Below is a small trained network, with its code and all its weights. Each question gives an input and a target symbol and asks what happens when units are switched off, that is, made to give their printed mean instead of their output.

import numpy as np


def w(rows, s, z=0):
    codes = np.array(rows[::2]) - 128.0
    scale = np.full(codes.shape[1], s)
    scale[-1] = z or s
    return codes * scale


def norm(h):
    return h / np.sqrt((h * h).mean(-1, keepdims=True) + 1e-5)


def f(y):
    return y / 2 * (1 + np.tanh(0.7978845608 * (y + 0.044715 * y**3)))


def softmax(a):
    e = np.exp(a - a.max(-1, keepdims=True))
    return e / e.sum(-1, keepdims=True)


def log_softmax(a):
    a = a - a.max(-1, keepdims=True)
    return a - np.log(np.exp(a).sum(-1, keepdims=True))


def net(x, mask):
    ids = ['ΞΦΨΩαγζηθπ'.index(c) for c in x.split()]
    T = len(ids)
    res = E[ids] + P[:T]
    r = norm(res)
    for j in range(3):
        rows = slice(3 * j, 3 * j + 3)
        q, k, v = (r @ M[0][rows].T for M in (Q, K, V))
        z = softmax(np.where(np.tri(T) > 0, q @ k.T / 3**0.5, -1e9)) @ v
        o = O[0][rows]
        res = res + np.where(mask[j], z, o[:, -1]) @ o[:, :-1]
    y = f(norm(res) @ A[0][:, :-1].T + A[0][:, -1])
    res = res + np.where(mask[3:15], y, B[0][:, -1]) @ B[0][:, :-1]
    return log_softmax(norm(res)[-1] @ U[:, :-1].T + U[:, -1])


Q, K, V, O, A, B = {}, {}, {}, {}, {}, {}
E = w([
[132,42,130,96],'Ξ',
[129,36,136,101],'Φ',
[176,216,111,148],'Ψ',
[121,22,154,94],'Ω',
[2,39,139,150],'α',
[86,31,203,73],'γ',
[146,70,214,70],'ζ',
[20,68,138,165],'η',
[199,55,169,133],'θ',
[122,96,168,182],'π',
],0.0099)
P = w([
[111,124,62,103],'0',
[75,1,96,239],'1',
[74,9,120,227],'2',
[94,24,145,204],'3',
[110,57,165,185],'4',
[132,108,177,155],'5',
[144,135,180,127],'6',
[157,161,194,92],'7',
],0.0059)
Q[0] = w([
[138,72,121,183],'head 1',
[161,235,48,190],'head 1',
[221,118,181,226],'head 1',
[195,216,86,147],'head 2',
[121,210,76,137],'head 2',
[181,154,86,80],'head 2',
[87,135,153,51],'head 3',
[5,144,153,161],'head 3',
[177,34,151,150],'head 3',
],0.011)
K[0] = w([
[91,110,151,172],'head 1',
[99,138,9,100],'head 1',
[132,82,88,148],'head 1',
[119,80,89,86],'head 2',
[165,34,104,101],'head 2',
[99,82,137,65],'head 2',
[162,122,135,75],'head 3',
[148,63,81,121],'head 3',
[115,116,233,148],'head 3',
],0.015)
V[0] = w([
[32,117,150,53],'head 1',
[150,156,189,6],'head 1',
[1,137,102,86],'head 1',
[98,130,240,177],'head 2',
[12,110,197,145],'head 2',
[65,107,81,9],'head 2',
[71,195,71,123],'head 3',
[124,44,36,29],'head 3',
[35,149,177,121],'head 3',
],0.009)
O[0] = w([
[116,37,94,76,161],'head 1',
[111,20,9,190,64],'head 1',
[73,105,90,32,121],'head 1',
[52,139,145,74,183],'head 2',
[41,221,96,68,200],'head 2',
[155,191,50,202,79],'head 2',
[9,173,87,119,2],'head 3',
[254,150,80,56,208],'head 3',
[64,42,166,126,137],'head 3',
],0.0079,0.0074)
A[0] = w([
[159,123,145,102,150],'neuron 1',
[75,175,170,189,126],'neuron 2',
[176,126,43,100,141],'neuron 3',
[191,190,201,124,98],'neuron 4',
[182,55,158,193,255],'neuron 5',
[48,68,122,87,128],'neuron 6',
[132,90,12,167,151],'neuron 7',
[35,105,116,57,120],'neuron 8',
[116,114,80,103,106],'neuron 9',
[97,209,34,216,63],'neuron 10',
[30,103,207,158,106],'neuron 11',
[105,201,172,70,124],'neuron 12',
],0.011,0.0073)
B[0] = w([
[129,92,145,147,185],'neuron 1',
[128,134,141,8,137],'neuron 2',
[104,134,187,114,162],'neuron 3',
[135,85,81,147,164],'neuron 4',
[92,159,113,177,254],'neuron 5',
[96,144,120,141,177],'neuron 6',
[68,125,179,153,142],'neuron 7',
[142,166,80,158,183],'neuron 8',
[114,108,128,112,127],'neuron 9',
[147,23,157,105,137],'neuron 10',
[163,179,202,165,166],'neuron 11',
[125,142,73,170,182],'neuron 12',
],0.013,0.0089)
U = w([
[29,82,115,167,90],'Ξ',
[145,141,129,109,2],'Φ',
[197,145,65,240,171],'Ψ',
[194,87,164,12,165],'Ω',
[130,167,74,90,199],'α',
[64,111,101,40,96],'γ',
[128,166,67,117,251],'ζ',
[177,157,110,109,50],'η',
[248,168,94,109,86],'θ',
[120,229,216,102,154],'π',
],0.011,0.0038)

Each question gives the input, a string of symbols that net reads in full, and the target symbol t.
The units are the heads (3 rows each of Q, K, V and O) and the neurons (one row each of A and B). Each row of codes is followed by its name. A weight is (code - 128) times the scale printed after its matrix; where a second scale follows, it is the last column's (O, A, B and U).
mask holds one flag per unit, heads first, then neurons. A switched-off unit (its flag False) gives its mean, the last column of its rows in O or B, instead of its output. The means were averaged over made-up inputs and are rounded, as every weight is.
A unit's drop is (log p(t) with every unit on - log p(t) with that unit switched off) / (log p(t) with every unit on - log p(t) with every unit switched off).
The circuit of an input: a set's keep is (log p(t) with only the set's units on - log p(t) with every unit switched off) / (log p(t) with every unit on - log p(t) with every unit switched off). Starting from the 12 units with the biggest drops (on a tie, the unit counted first), units are removed one at a time, each time the one whose removal leaves the highest keep (on an exact tie, the one counted first), for as long as the keep stays at least 0.8.
circuit, biggest first: the units of the circuit, biggest drop first
most important unit: the unit with the biggest drop
top k neurons: the k neurons with the biggest drops, biggest first
which heads matter: for each layer, one digit per head in row order, 1 if its drop is at least 0.15 and else 0, layers parted by /
input Ω θ Ξ, target Ψ: circuit, biggest first : (neuron 5; head 3)
input Ω Ξ Ψ α, target Ω: circuit, biggest first : (head 2)
input π π θ π Ω, target π: which heads matter : 010
input Ω η γ Ω θ θ ζ, target Ψ: which heads matter : 100
input Ω ζ Ω Ψ, target Ω: circuit, biggest first : (head 2; neuron 10; head 3; neuron 2)
input η Ω α, target ζ: circuit, biggest first : (head 2; neuron 8)
input Ω Ξ Ω Ω Ω θ, target Ψ: circuit, biggest first : (neuron 5; neuron 4)
input Ψ Ω γ, target Ψ: which heads matter : 010
input Φ Ω ζ ζ Ω, target Ξ: circuit, biggest first : (head 1; head 2)
input Ω Ξ Φ Ξ η, target ζ: top 2 neurons : (neuron 12; neuron 8)
input Ξ Ω Ω π Ω Ξ γ Ω, target γ: circuit, biggest first : (head 2; head 1)
input Ψ Ω θ θ Ω Ψ Ψ θ, target Ψ: circuit, biggest first : (head 1; neuron 4)
input Φ Ω Φ, target Ω: circuit, biggest first : (head 3; head 1)
input Ψ Ω ζ ζ Ξ γ η, target Ψ: circuit, biggest first : (head 2)
input Ω ζ θ Ω, target Ψ: top 2 neurons : (neuron 5; neuron 2)
input π α Ψ, target π: which heads matter : 001
input ζ Ω Ξ α γ, target γ: circuit, biggest first : (head 1; head 2)
input Ω Φ π, target π: which heads matter : 010
input Ω π θ Ω θ Φ, target Ψ: circuit, biggest first : (head 1; neuron 4)
input Ω Ψ Ω, target Ω: circuit, biggest first : (head 3; neuron 12)
input ζ Ξ α π α, target π: which heads matter : 000
input Ω π η Ψ Ψ Φ ζ γ, target Ξ: circuit, biggest first : (head 1)
input Ω Ξ Ω Ξ, target Ω: which heads matter : 001
input ζ Ξ Ω ζ, target Ξ: circuit, biggest first : (head 1; neuron 5)
input ζ ζ Ω Ω ζ ζ Ω, target Ξ: which heads matter : 100
input Ξ Φ γ, target γ: which heads matter : 101
input Ξ Ω α ζ, target Ξ: which heads matter : 101
input Ψ γ θ Ξ Ω γ, target Ψ: which heads matter : 010
input Ψ Ω θ α ζ ζ Ω Ω, target Ψ: most important unit : head 2
input Ψ ζ γ Ω π Ξ, target Ψ: which heads matter : 000
